Each row was made from one small tree. The marks that hang from a mark follow it in brackets, in the order of their numbers. Every link used is in the known rows. Write each row's tree.
Each row is shifted at random along 8 fixed directions that mean nothing.
Known rows
j231(j592(j488 j605(j972))): [ 21.1  18.3  -0.5  11.7  -7.5  19.3  -1.0  10.4  -8.9 -16.1  22.8   4.4
   7.8   2.0  20.2 -11.0   2.0  14.6  32.5  12.0 -13.0   5.1  -5.0   6.5
  -3.6  14.8  -4.2  13.9 -38.3 -27.3 -13.5  -0.2  14.9  16.7   2.4  13.6
 -17.1  -1.3 -11.0   8.0  44.8]
j287(j592(j605(j972(j132)))): [-17.7 -17.6 -45.4 -11.7 -10.4  10.8   9.4   4.6   3.7   5.8 -17.0  29.0
   4.6  22.4  38.0  -1.4   2.5  -9.5  15.8 -13.3 -22.7  -4.6 -11.3  29.9
  -7.5  20.0  17.0  12.3 -45.1 -17.9  -8.9  19.7   8.6  41.5  -4.0  -7.9
  -1.7   8.7  25.6 -11.4  18.9]
j231(j592(j488 j605(j972(j28 j132 j287)))): [ 13.3 -13.6   5.5  -0.7   7.0  -3.3  14.2  29.9  -4.6   9.2 -14.3   5.6
   1.5   8.0  10.3  -3.2 -12.7  11.6  15.4   1.0  -6.8   2.5 -17.5   0.9
 -25.2  14.9   4.6  -3.7 -13.7 -32.5  -4.4  -2.3 -19.4   9.2 -13.8   0.4
 -29.3  13.0   4.3  19.7  -1.4]
j456(j488(j28 j592) j972(j132 j605)): [ -4.7   6.6   0.6  -7.4  -5.5  -2.5  38.6   9.2   9.9  47.3   8.1  11.5
   1.3  30.7  -3.6   3.4  17.2 -11.9  29.4   2.5  -3.9  27.3  29.3   2.7
 -59.3   4.7  11.6 -15.8   3.0 -18.7  -4.9   2.5  -7.0  23.6   0.7  35.9
 -53.1 -13.0 -10.1 -11.1  -6.0]
j592(j488(j28 j231) j605(j972)): [ -3.2 -20.8 -26.3  -6.2   3.4  11.3 -10.7  15.3  -8.7 -27.9 -11.9   0.3
  13.0   2.4  40.5 -14.0  -5.1  11.2  16.6 -14.0 -11.4  -3.4 -18.7   9.0
  27.2   5.2  11.8  -3.4 -38.5 -18.5 -16.3 -15.9  13.8  40.0  26.6 -22.7
  -1.5   9.8   5.6  29.2  14.6]
j592(j605(j488 j972(j132))): [ -5.9 -26.7 -64.5 -44.8   2.1 -24.5  16.5   4.4  22.6  -9.0 -47.6  24.3
  21.3  31.5  30.4  11.6 -10.7  33.2 -15.1 -16.8 -23.1   0.7 -21.4  26.6
  13.9   7.4   8.9  14.0 -45.7 -16.4  -7.6  19.6  -9.3  35.6 -23.2   6.4
  -1.8   4.5  37.6  -2.1   2.7]
j456(j132(j28(j231)) j972(j605)): [-16.9 -10.3   8.9  -1.9  13.7 -10.5   4.6   3.9  -3.8  10.7  -1.9  -7.3
   6.5   9.8  16.8 -22.0  23.3  12.7   8.7 -21.1  18.4   7.7   1.3  -4.8
 -10.2  -0.6  -1.4 -13.8  -3.5 -23.9   2.5 -24.0  11.6  25.1   9.9   7.3
 -21.8   3.0 -24.8  18.1 -33.7]
j287(j231 j456(j132(j28) j488(j592) j972(j605))): [-10.3  -6.6  -1.3 -15.4  11.4   0.2   2.5 -12.0 -15.1   1.7  -7.0   7.2
  12.1  28.0  21.3  -3.6  33.9   5.0   7.3  -5.8  -3.0   6.1   3.4  15.7
  -3.8  -4.9   6.0  -7.2 -19.1 -22.0   3.7 -12.1  11.4  31.6  15.5  25.8
 -23.5 -14.6 -18.9  -4.4  -2.4]
j231(j592(j488(j28) j605)): [ 13.0   0.6  22.6  19.9  11.1   5.9   9.0  33.5 -38.5   7.2  -7.9 -11.6
  -0.1 -13.4   4.2 -26.0   2.3  -8.3  32.1   4.3  -3.1  -1.3 -18.7  -8.6
 -12.5  -4.5 -24.1  -3.5  -3.7 -27.7 -11.1 -15.1  -4.1   8.4   9.3 -16.0
 -34.4  16.6 -17.5  22.1 -19.8]
j132(j231 j592(j488(j28(j605(j972))))): [ -6.4 -11.9 -19.6  -7.8  18.5  11.8  18.7  16.0 -26.8   7.2 -42.2   0.2
  13.7   7.8  24.0 -14.5   9.3 -16.8  -1.4 -13.5   0.8  -1.5 -12.3  -2.6
  -8.7  13.9   0.3  12.6 -26.2 -17.2  18.1 -10.3  20.4  25.7  10.4  -3.2
 -34.9  -0.6  -8.7  -4.9 -27.3]
j287(j231 j592(j488(j28) j605(j972(j132)))): [ -7.1  -4.7 -16.9 -13.6  -1.0  -1.0  10.4 -17.8 -33.0 -16.4 -15.0  19.8
   4.4   3.9  37.4 -20.2  26.9  -0.2  15.8 -27.0 -26.8 -11.5 -30.4  34.3
   7.1  -0.5 -14.4  18.8 -38.2  -6.2 -11.5  23.3  33.5  24.3  -2.1 -13.4
  -2.5   3.5  13.5   7.9   9.5]
j592(j231 j605(j972)): [-13.2  -6.1 -14.3  18.3  -0.6  15.7   5.5  39.0  -8.6  -1.1 -17.7   5.8
  11.9  11.5  27.6  -5.1   4.4  -4.6  33.8  19.4  -1.5   6.7  -1.8  -5.6
 -13.9  16.5  19.1  -2.2 -46.3 -34.8   1.0  -8.7  -0.2  19.7   7.9  -2.2
 -19.7   7.1  -3.7  -4.0  17.8]
j488(j28(j231(j592) j605(j972(j132)))): [-17.3  18.9   2.1 -19.1  -8.1 -22.4  10.9   0.7   0.2  12.5   9.8  21.3
  -2.1  19.3  15.7  15.9  13.9  19.6   5.1  -3.1 -11.0  -0.7   4.5   1.8
  -1.5   1.5  -9.3  13.9 -16.7 -11.1 -24.8   6.2  13.0  22.1 -23.4  12.7
  10.4 -15.4  -3.1  15.0 -12.9]
j592(j231 j488 j605(j972(j132(j28) j287(j456)))): [ 23.7  -7.2  12.9 -18.9  16.7  -8.1   6.6  -0.3 -20.4 -24.0  -5.5  12.2
  -3.4  16.2  20.7  17.8   7.7   8.8   1.0  10.5 -27.7 -13.5 -12.2  17.7
  -1.2  -5.2  10.1  14.1 -25.5 -23.0  -6.2   6.6 -18.9  11.1 -14.2  27.2
  -7.4 -16.8   3.4   4.0  29.7]
j231(j592(j488(j28) j605(j972(j132 j287(j456))))): [ -9.6  -8.9  -0.3  21.0  -0.4  24.3  18.7  19.1 -13.1   2.8 -12.9   9.2
  15.9   4.7  20.6 -19.1  14.4 -16.9  46.5  -5.3   0.6  10.4  -5.2   6.7
 -25.5  19.1  17.9  -7.9 -35.9 -32.7   3.1  -9.0  12.2  15.0  15.5  -7.4
 -35.2   8.9  -1.3   1.8   3.5]
j132(j28 j488(j231)): [ 13.7 -17.7  22.2   2.3  13.4  -0.5 -11.9   7.8 -11.5  -0.4   6.9 -27.7
  -7.7  -5.2  17.0 -24.2  -8.7   6.2  10.0  -8.4   0.7   5.4  -5.7  -7.6
   4.9  -8.9 -10.5 -17.3  13.1 -11.2 -19.5 -40.9  -4.1  29.8  24.3  -7.2
 -27.5  10.6 -23.8  53.1 -12.7]
j456(j972(j132 j592(j231))): [-25.2  11.7   0.6   7.2 -12.9  20.0  20.8 -25.1 -12.6  10.4  10.4  24.2
  -5.2  11.7  39.1 -11.9  41.2 -31.4  30.2  -3.5  -8.7   4.9  10.3  21.1
 -40.1  22.6  18.4  21.3 -37.2 -13.7  10.9  21.7  46.7  19.3  -3.2  27.6
 -27.1 -22.4  -6.2 -25.0  22.9]
j132(j231 j488(j28 j592)): [ -8.5  10.3  23.8  14.5   1.7   3.0  14.7   4.5 -23.8  12.1   0.6 -10.2
   2.8 -11.1  16.8 -27.9  20.7  -7.9  25.9  -6.6   6.0  10.4   0.2 -13.4
 -16.3  -4.0 -17.8  -2.2  -1.1  -8.3  -6.4 -22.5  34.1  10.6  15.9  -7.4
 -40.3  -6.8 -29.8  24.5 -26.8]
j605(j972(j28 j132(j488) j287(j456 j592(j231)))): [ 15.9  -1.9  17.7 -25.7  23.3 -25.7   6.2  10.7 -21.1  -8.1 -24.4  18.6
   2.2  28.7   5.9  30.4   8.1  25.6 -16.5  23.1 -22.0  -9.2 -22.1  11.9
  -5.7  -5.6  -7.4  14.9 -20.5 -35.2  -1.3   5.0 -21.7  -0.9 -32.8  36.4
 -13.7 -19.2  -4.1   0.8   4.2]
j132(j28 j488(j592)): [ 12.4 -17.4  -5.0 -18.3  27.3   4.5 -11.6   5.3 -30.6 -11.6 -22.6   3.5
  -1.7   7.7  31.5   3.1  -4.2  -5.6 -22.0   3.6 -18.5 -25.1 -20.9   5.6
  21.2  -3.3  -3.2  20.6 -14.0 -23.7  -1.0 -18.5   3.3  31.6   9.6   4.3
 -10.7 -14.7 -16.4   4.4  -9.6]
j972(j28 j287(j592(j231)) j605): [ -8.9  -5.9 -16.8 -19.5  -6.4 -44.1   7.3  24.9  -4.5 -11.9 -33.5   6.2
  13.5  17.6   5.4  20.2  -5.1  42.5   1.7   8.9  -7.7  -1.9 -22.1  -0.1
  -2.4  -7.9 -12.6   3.6 -34.6 -15.2  -5.2  10.7 -20.1  11.6 -25.6  -5.9
   1.9  17.9  12.0  19.6   0.6]
j488(j28(j605(j972(j287))) j231 j592): [ -4.6 -11.7   7.5   0.6   5.8 -10.9   2.9  39.1  -8.2  14.5   1.2 -15.6
   2.0   7.3   2.8  -5.1 -22.0   3.1  10.0  -3.1   5.8   3.0  -6.1 -20.9
   0.5  -1.9  -9.7 -11.6  12.7 -15.8 -20.5 -17.1 -12.4  21.4   8.2 -19.5
 -16.4  18.9  -4.4  43.8 -34.9]
j488(j28 j231 j592(j605(j972(j132 j287)))): [ 33.4  12.0  37.9   1.8  18.2  -4.4 -11.2  10.9 -27.3 -18.9  42.4  -9.8
  -9.4  -0.7  11.6  -8.7 -10.1  15.6   7.5   3.5 -11.3 -11.7 -15.2  -4.3
  10.6  -6.1 -12.0  14.2  12.1 -27.6 -27.4 -12.3   6.8   6.6   5.8  16.4
 -15.3 -11.5 -25.0  39.2  11.3]
j231(j592(j605(j488 j972(j28 j132)))): [ 18.7 -17.2   0.4  -4.0  10.0  14.5  13.5  -4.9  -2.8   2.8   7.4  -9.1
  -3.9   3.9  23.3 -29.2  -8.2  -0.5  18.0 -26.1  -7.2  10.5  -9.1  15.7
  -9.8  15.2   4.3  -2.3   1.1 -15.3 -12.9  -4.5   2.0  26.1   5.3   6.8
 -39.6  16.9   2.6  32.0   3.8]
j488(j28 j592(j231)): [  4.1  13.8  25.0  10.5   6.2 -12.2 -13.8  42.4 -18.6  -2.0  10.6  -1.9
  -4.6   6.7   9.6  13.9  -2.5  15.0  19.6  45.6  -5.4  -2.8  -1.9 -22.1
   1.9 -13.1  -9.6  -1.9 -13.0 -37.5 -25.4 -24.5  -9.9  11.4   2.5  10.8
  -6.5 -12.9 -26.9  22.0   9.4]
j592(j231 j605(j488(j28) j972(j287))): [  2.3  -3.3  11.1   2.0   8.1  15.0   2.6  24.0 -27.1 -16.2   4.0   3.7
  -0.8  10.5  29.8  11.4  -1.7 -11.0  17.2  20.8 -20.1 -11.6  -7.4  -0.3
   0.0   5.7  20.7   4.6 -23.7 -27.2  -8.7  -0.7  -7.8  13.7   8.0   7.1
 -15.3  -9.7  -8.3  12.2  22.2]
j231(j592(j605(j488(j28) j972(j132 j287(j456))))): [ 17.5   6.2  -7.6  -9.0   9.1 -13.9  41.0   4.7  -0.9   6.7 -11.7  -1.2
  18.9  27.3 -13.9  -4.4   9.3  12.8  21.0  -7.1  -6.1  22.8   1.3   9.0
 -25.8   3.7  -6.6   7.2 -14.5 -18.7  -0.9   9.4  -6.8   5.0 -14.8  32.2
 -48.7   1.9   5.5  -1.7  -7.5]
j488(j28 j231 j592(j605(j972(j287)))): [  2.0  25.6  28.4  18.6   4.8  23.7   2.4  24.0 -36.1 -10.5  35.4  10.6
  -3.9   9.4  21.9  14.4  10.0 -20.4  26.6  29.9 -17.7 -14.5   5.6  -9.4
  -7.0   8.5  15.9  17.7 -20.4 -31.4 -11.8  -3.1  17.2   7.6  13.1  14.1
 -15.8 -30.0 -29.5  -3.0  25.5]
j132(j231 j592(j488)): [-12.4  23.1 -12.1   2.7 -14.2 -17.3  11.0   6.9   2.2 -11.0 -20.1   8.5
  25.0   1.2  18.7  -6.8  23.1  37.5  20.2  12.5   5.2  15.4  -6.4  -7.3
 -10.5   4.2 -17.0  13.3 -54.4 -17.9   4.3  -7.7  38.5   6.1 -10.4   8.9
 -21.2 -14.1 -16.0   0.5  11.1]
j287(j231 j456(j28 j132(j488) j972(j605)) j592): [-35.2  -6.2   1.4 -23.7   4.4  -6.8   5.6 -30.0 -37.2  -6.3 -20.8  28.0
   8.7  15.7  36.3  -4.7  52.2  -1.5   1.7 -28.6 -13.6 -14.8 -22.4  37.0
   8.3  -9.0 -10.7   5.5 -28.9 -10.7   2.7  15.5  27.7  25.4  -3.0  -1.4
   0.1  -8.3  -1.8  -5.7 -22.7]
j592(j605(j488(j28 j231) j972(j132 j287(j456)))): [ -0.1 -21.9 -20.2 -30.7  19.8   8.8   3.3  -6.2 -20.9 -28.2 -21.7  15.9
   8.8  29.6  39.1  18.1   2.3  -8.0 -10.7  -7.6 -31.0 -16.4 -16.0  26.5
  25.0   6.9  30.4  17.0 -33.6 -20.4  -3.3   4.6   0.4  32.2   7.6  15.6
  -6.9 -18.2  11.8   0.4  12.4]
j287(j456(j488(j28))): [ 18.2 -19.8  12.1 -23.7  25.1 -18.5 -18.8  13.6 -21.1 -13.2 -11.8 -12.4
   2.3  21.6   6.5  10.6  -8.6  23.5  -7.9   6.3 -14.0  -5.1 -14.4   6.8
  34.4 -26.3 -11.3 -11.9   7.7 -26.8 -23.6 -30.6 -39.6  30.1   8.1  15.5
  -6.2   2.1  -7.9  33.1 -17.9]
j456(j972(j28 j287)): [-37.6 -11.1  -5.0   2.9  -1.5 -12.9   1.0  30.8   1.0  -3.7 -17.3  17.8
  12.1  20.1  27.3  19.2  12.0  13.8  15.7  13.5   6.8  -6.9  -3.8  -7.0
  -3.1   3.9  23.4  -7.8 -39.5 -35.9   3.5  -9.7  -7.5  16.7  -7.2  -4.2
   5.2  -3.1  -3.2  -2.0 -13.1]
j28(j231(j592(j605(j488 j972(j132 j287(j456)))))): [ -7.9  -2.0 -20.9 -10.9 -16.3   1.1  12.4 -29.2  10.5 -20.3  -2.3   1.2
  22.7   9.6  27.2 -23.4  10.3  26.1  20.3 -35.7  -2.5  19.1  -8.8  22.2
   9.0  19.7   0.0  11.4 -37.3   0.9  -7.8   8.4  37.0  23.1  -2.4   2.5
 -16.7   9.5  14.0  28.0  10.6]
j456(j488 j972(j132 j287(j592))): [ 19.7 -28.4 -27.4 -37.7   8.2 -16.8 -16.8   1.7   5.0   3.9 -14.9  -0.2
   0.8  37.2  10.7   5.3 -20.6  26.5 -23.5  -7.3 -14.3  -2.2 -21.0  22.7
   7.2   5.1  -2.0   5.3  -7.5 -21.2  -6.8   0.4 -23.9  41.6  -7.7  23.3
  -9.4   9.6  12.9  18.2   2.9]
j456(j28 j488(j592(j231 j605)) j972(j132 j287)): [ 18.1   4.8  14.1 -25.9  -4.9 -44.2  17.2  -2.3   6.3   9.8  10.8  -5.2
  -1.6  16.1 -11.6  -2.1   4.8  44.8   6.8 -10.1  -0.2  16.5  -3.0   4.9
 -21.5 -15.1 -22.8  -4.3  13.5  -1.1 -19.2  11.7 -14.6   9.1 -23.4  24.1
 -26.6   1.3   5.2  33.6 -10.9]
j488(j28 j592(j231 j605(j972(j132 j287(j456))))): [-18.8 -20.3 -28.0   4.6   6.4  13.1  19.8   6.3 -15.1 -10.6 -34.9   7.9
  20.9  13.5  30.8 -18.9  16.7 -17.1  26.5 -18.7   1.1   5.6  -9.8  11.0
  -6.5  15.9  23.0   9.1 -44.5 -18.7  12.1  -0.1  26.9  23.9  16.8  -8.4
 -27.1   6.5  12.1  -6.5  -4.2]
j456(j28 j132 j972(j605(j488(j592)))): [ -8.2  -1.2   7.7 -10.5   5.7  13.7  11.6 -35.2 -12.1  -5.6  23.7  -1.7
   5.7   2.8  32.6 -31.8  30.2  -2.6  13.9 -36.0   5.7   5.5   0.3  19.1
  -1.3   3.7  -0.8   0.6  -0.7  -8.3  -0.8   3.2  40.6  26.3  17.5  16.8
 -34.5  -6.6 -14.9  15.5  -9.1]
j287(j231 j456(j28 j972) j592(j605)): [  7.6  23.2  27.0  14.4   0.4   8.8  -3.6  11.1 -28.9  -4.2  32.3   0.0
  -0.5  27.0  -2.4   7.3  33.3   3.6  43.5  28.7  -6.4   9.6  14.2  10.9
 -15.9  -6.9  -1.9  -8.5 -25.4 -28.9 -13.6  -6.7 -11.5  20.0   9.0  35.3
 -17.4  -6.7 -26.6  -5.2  35.4]

Which tree is each row?
[ 54.3   8.7  36.6 -14.3  34.8 -10.1  -6.6  34.6 -50.6  -6.8  -3.9 -11.0
 -13.4  11.5  -6.6  18.1 -15.2   9.5 -17.1  40.2 -31.8 -18.0 -22.7  -5.5
   4.9 -14.0 -26.3  18.4   6.1 -36.4 -13.1  -7.0 -41.6   2.4 -15.5  35.4
 -25.9 -15.4 -24.5  11.8   7.5] => j592(j488(j231) j605)
[ 28.3 -18.2 -15.5 -15.0   4.4   1.3  -3.5   6.8   8.3 -11.2  -5.6 -21.2
  12.1  17.9  11.6  -9.7 -23.4  21.2  11.2   2.6  -1.2  22.6  -4.4   4.7
 -21.9  17.1  18.1  -9.6 -18.8 -23.3   1.3 -19.2  -8.0  32.1  22.0  31.9
 -47.5  13.5 -10.6  36.6  41.8] => j972(j132 j287 j592(j231) j605(j488(j28)))
[ 20.3 -13.3  14.8 -18.5  -4.3 -26.5 -22.3   4.4  -1.6 -22.6   2.9  -9.7
  -1.6  -3.1  14.9  -4.7 -16.4  49.4   7.3 -11.4  -5.9  -0.8 -25.8   9.3
  20.3 -10.3 -14.9 -10.6  -6.2 -10.9 -30.9 -18.6 -19.6  24.8  -4.6  -9.6
   4.7  18.3   5.8  66.2   7.7] => j972(j132(j231(j592(j488 j605))) j287(j456(j28)))
[ -9.2   2.7 -23.7  -8.3  -2.4  -0.8  41.5  -1.1 -24.1  11.2 -36.5   8.0
   9.4   8.9  14.1 -11.2  24.6 -20.5  19.1 -11.0 -15.4   8.1  -1.3   6.9
 -25.0   2.8  -5.4  19.2 -31.4   5.7   6.9  15.0  26.4  20.2   1.6  -2.6
 -40.0  -6.2   5.0 -15.1 -12.9] => j132(j488(j28 j592(j231 j605)))
[ 12.1 -22.8 -23.6 -14.3   7.7   1.3  14.0   3.7  -5.7   0.7 -26.6  -9.2
   6.8   8.7  18.1 -22.7  -4.8   0.6  14.1 -12.7  -8.3  15.6 -13.0  14.3
 -19.3   9.9   4.6  -2.0 -18.7 -13.4  -1.8  -4.5   3.5  32.5  14.6   9.0
 -45.7  14.2   4.1  20.8  10.2] => j972(j132 j592(j231 j605(j488(j28))))
[ 16.8 -11.7 -12.7  -4.2   6.8   5.0  26.5  18.0  -4.5   3.7 -20.3 -11.3
  10.2  15.4   3.2  -9.8  -9.9   2.3  12.9  -9.5  -3.7  16.6  -5.7  -0.9
 -26.8  19.6   8.2   1.5 -17.2 -12.0   9.0  -3.9  -2.9  18.1   2.9   6.4
 -51.8  10.7   2.9  11.6   2.3] => j132(j592(j488(j231) j605(j972(j28 j287))))
[-10.7 -18.6 -21.6 -24.0   7.4   5.7  -7.0 -24.5 -11.6 -20.8 -20.5  11.8
  17.1  23.5  33.7 -10.4  30.4  21.2   3.6 -26.8  -4.0   4.2 -12.6  33.8
  16.7   8.2  11.4   1.5 -42.5 -16.1   3.4  -7.0  23.0  42.2  14.7  13.3
  -8.5  -2.9  -2.0   3.8   7.3] => j287(j456(j488 j972(j28(j231) j132)) j592(j605))
[  4.5  14.0  30.4 -16.1  10.0  -9.0  30.5  -8.8 -28.8  -7.3   7.4   4.8
  -2.3  14.6  11.0  14.8  16.7   4.9  -0.8  -3.5 -20.8  -6.0  -2.8   5.7
  -7.3   0.4  -3.5  17.1  -1.8  -6.1  -4.0  19.7  -1.8  -4.4 -25.8  24.9
 -24.1 -19.4  -7.7  10.0 -10.6] => j592(j605(j488 j972(j28(j231) j287)))
[-26.7   8.5 -16.0 -24.9 -10.3 -22.1   7.7 -16.2  -7.5 -26.2 -20.3  35.5
  18.6  25.8  29.6  26.9  40.3  30.9   9.5   6.7 -19.1  -2.0  -9.6  27.0
   6.8  -5.4   1.7  12.6 -63.9 -16.8  -1.1  18.4  17.3  19.1 -21.1  19.6
  12.8 -22.1   7.7 -15.4  22.9] => j287(j231 j456(j972(j28 j592(j488))))
[ 23.3   4.5   2.5 -10.1  11.0  -5.9   9.5 -11.7 -10.8   5.0   8.2 -18.4
 -11.4  16.5   6.6  -7.2   3.0  -2.7  -1.2  -5.9  -7.7   5.5   9.9   0.6
 -11.7  -1.1  -6.3  16.9   2.9   0.7  -2.7 -15.9   4.4  30.4   2.4  29.5
 -33.3  -9.7 -17.7  10.7   2.2] => j132(j28 j231 j592)
[ 21.3 -30.6 -17.0  -5.7   7.0   3.1  -9.8  22.7  -1.8  -8.7 -12.1 -17.2
  11.6  -3.0  18.4 -27.8 -37.3  18.8   1.5 -23.3  -1.2   0.1 -30.5   1.0
  13.8   9.9  -9.2  -1.1  -3.6 -17.8 -11.8 -16.3  -7.2  28.3  13.2 -23.9
 -22.3  32.5   6.3  44.9  -8.8] => j132(j488(j592(j605(j972(j287)))))
[  2.2   6.6  -5.3   6.6  -8.1  -5.7  15.6   1.5  -5.4  -1.4  -7.3   1.7
   9.6   0.5  14.8 -23.3  15.0  13.3  32.3  -1.3  -0.1  17.2  -7.2   8.4
 -31.6  10.5  -6.9   8.7 -33.8 -17.9   0.5   4.5  21.2  11.6  -3.2  14.0
 -35.5   6.5  -6.2   6.3  21.7] => j972(j132 j592(j231 j605))
[-11.3 -16.4 -15.4 -27.0   7.3  -8.9  -9.6 -13.7   5.9  -1.5 -14.6   5.6
  11.6  27.6  23.6  -3.2  14.4  22.2  -3.7 -19.3   1.3  10.7  -2.3  16.7
  14.3   0.7   7.6  -4.8 -18.0 -17.9  -8.1 -25.6  14.0  44.4  12.9  20.6
 -11.3 -12.5  -6.5  15.2 -14.4] => j287(j456(j488(j28(j231)) j972(j132(j592))))
[-30.4  -3.5 -18.9 -13.5 -23.6 -14.6  23.7 -29.2  18.5  15.7  -3.3   5.1
  13.5  10.0  16.3 -23.6  30.8  16.6  19.9 -42.3  13.8  21.3   8.7  12.5
 -30.1  11.2  -5.5  -4.7 -27.4  14.5   2.2   4.7  40.8  32.8   1.2  -5.9
 -17.4   8.6  -1.0  19.1 -15.1] => j456(j972(j132(j28(j231 j605) j488) j287(j592)))
[-14.2  -1.7 -19.9  -8.5  -4.0 -16.1  17.3   2.3  18.5  18.4 -19.5  -4.9
  14.6  17.7   6.6 -11.3  13.1  20.9  14.1 -11.1  17.7  25.6  15.0  -7.2
 -27.0  10.8   0.6  -4.7 -26.8  -8.4   3.4 -23.3  17.1  33.2   3.6  14.2
 -29.9   1.8 -15.4  10.3 -12.6] => j972(j132(j28(j231 j605) j592))
[ -7.0 -28.1 -40.4 -16.6  13.9  12.9   0.3  15.0 -10.3  -1.4 -39.5 -10.0
  12.7  21.6  28.6  -7.1 -11.4 -12.9  -4.3  -2.7  -8.6   5.2  -8.6   0.8
  16.6  11.2  12.9   2.2 -24.7 -14.1  -1.1 -19.4  13.0  47.4  29.2  -5.3
 -31.0   2.2   1.9  14.4 -12.1] => j605(j488(j28 j231 j592))
[ -0.7 -21.1 -24.8 -15.8   8.6  -8.9 -12.6  10.4 -14.9 -32.5 -30.7  -9.2
  18.2  -1.4  34.4 -16.6 -10.3  28.3  -3.3 -11.8  -8.8  -6.5 -33.9   7.4
  39.4  -3.0 -11.1   6.4 -32.3 -15.2 -11.4 -10.5   9.4  28.5  10.5 -19.5
  -5.5  15.0   3.7  34.3  -4.3] => j592(j605(j488(j231)))
[ 31.3 -18.1 -11.4  -9.2  20.0  37.6   7.8   9.8 -23.6  12.9  -8.9 -23.2
  -4.7  30.5   7.1  -3.4  -7.5 -37.9  11.9   8.2 -12.8  12.4  18.8   4.5
 -19.8  16.2  25.6  -4.5 -11.2 -15.5   8.9 -22.3 -23.1  49.6  34.0  35.8
 -50.2   3.6 -14.2  -0.8  20.5] => j592(j488(j28(j605)))
[  2.4 -10.5  12.2  -2.9  12.8 -12.1  -2.1  44.7 -16.1  11.7 -19.4  13.6
  -2.9   6.4  15.7   8.9  -7.4   6.0   3.4  21.2  -6.0 -12.8 -21.7  -8.4
 -24.2   2.1   5.9   0.3 -15.8 -42.2  -3.2 -15.6 -15.2  11.6  -4.2   2.8
 -19.1  -9.6 -17.0   7.3  -7.2] => j456(j972(j132(j488(j28) j592(j231 j605)) j287))
[-30.3   8.8   9.9 -10.8  -2.6  -6.9  12.5   1.8 -17.8   0.1  -5.0  30.9
   6.3   6.4  35.1   3.7  36.8  12.3  13.6   0.4  -9.6  -6.8 -10.0   9.6
  -1.9  -3.8  -2.4   3.5 -23.1 -19.7 -11.2  12.4  26.1   9.2  -9.1  -1.4
  -8.3 -23.6  -4.1   1.9 -13.1] => j456(j28 j132 j488(j592(j231 j605(j972))))
[ 11.2  -8.9   8.0 -20.5   6.3  -9.7  -7.7  -4.1  -8.0 -18.3  -3.2   0.1
   5.2   3.5  28.9   0.9 -10.4  27.2  -7.8  -7.3  -9.0  -4.4 -18.0   3.3
   3.6   5.7   5.4   5.4 -14.5 -17.0  -6.4 -15.3  12.1  19.9   5.8   8.2
 -18.8  -7.4 -15.9  37.6  13.0] => j972(j28 j132(j488(j231 j592)) j287 j605)
[ -4.8  -3.8  35.5 -12.1   3.6 -18.2   7.7 -13.8 -29.7   7.0  10.0  -9.3
  -1.9   5.6   5.7 -15.4  21.4   8.5  15.7 -25.8  -2.1   5.4  -6.9  14.0
   2.2 -24.7 -29.1 -17.4  26.1  -0.7 -20.4  -0.3  -8.6  16.2  -0.3   0.9
 -21.2  11.7  -5.4  37.6 -36.5] => j287(j231 j456(j28 j488(j592) j972(j605)))
[-11.3   3.2  11.0   7.8   0.9   0.0   2.2   2.6 -37.1 -38.0 -20.5  12.0
  15.1 -23.6  40.3 -18.4  28.0  18.5  24.9  -0.9  -4.4 -11.0 -33.1   8.4
   2.9   0.4 -11.3  12.3 -50.8 -23.6   4.6   2.7  35.8   0.7   2.2 -16.2
 -11.8  -0.5 -13.5  13.0  15.2] => j972(j28 j592(j231 j488 j605))
[  8.2  10.0  33.5 -20.0  -9.3 -37.4   6.9  22.2  27.0  33.7  28.8  17.3
 -23.7  14.1   0.5  30.8 -13.9  33.3   3.6  22.6 -20.9   6.5   8.9  -6.7
 -28.0 -11.3 -15.1 -15.1  19.7 -20.0 -48.1  -8.7 -34.5  14.7 -36.8  19.4
  -2.5 -19.3  -5.1  39.8   1.6] => j605(j972(j132(j28(j231) j592(j488))))
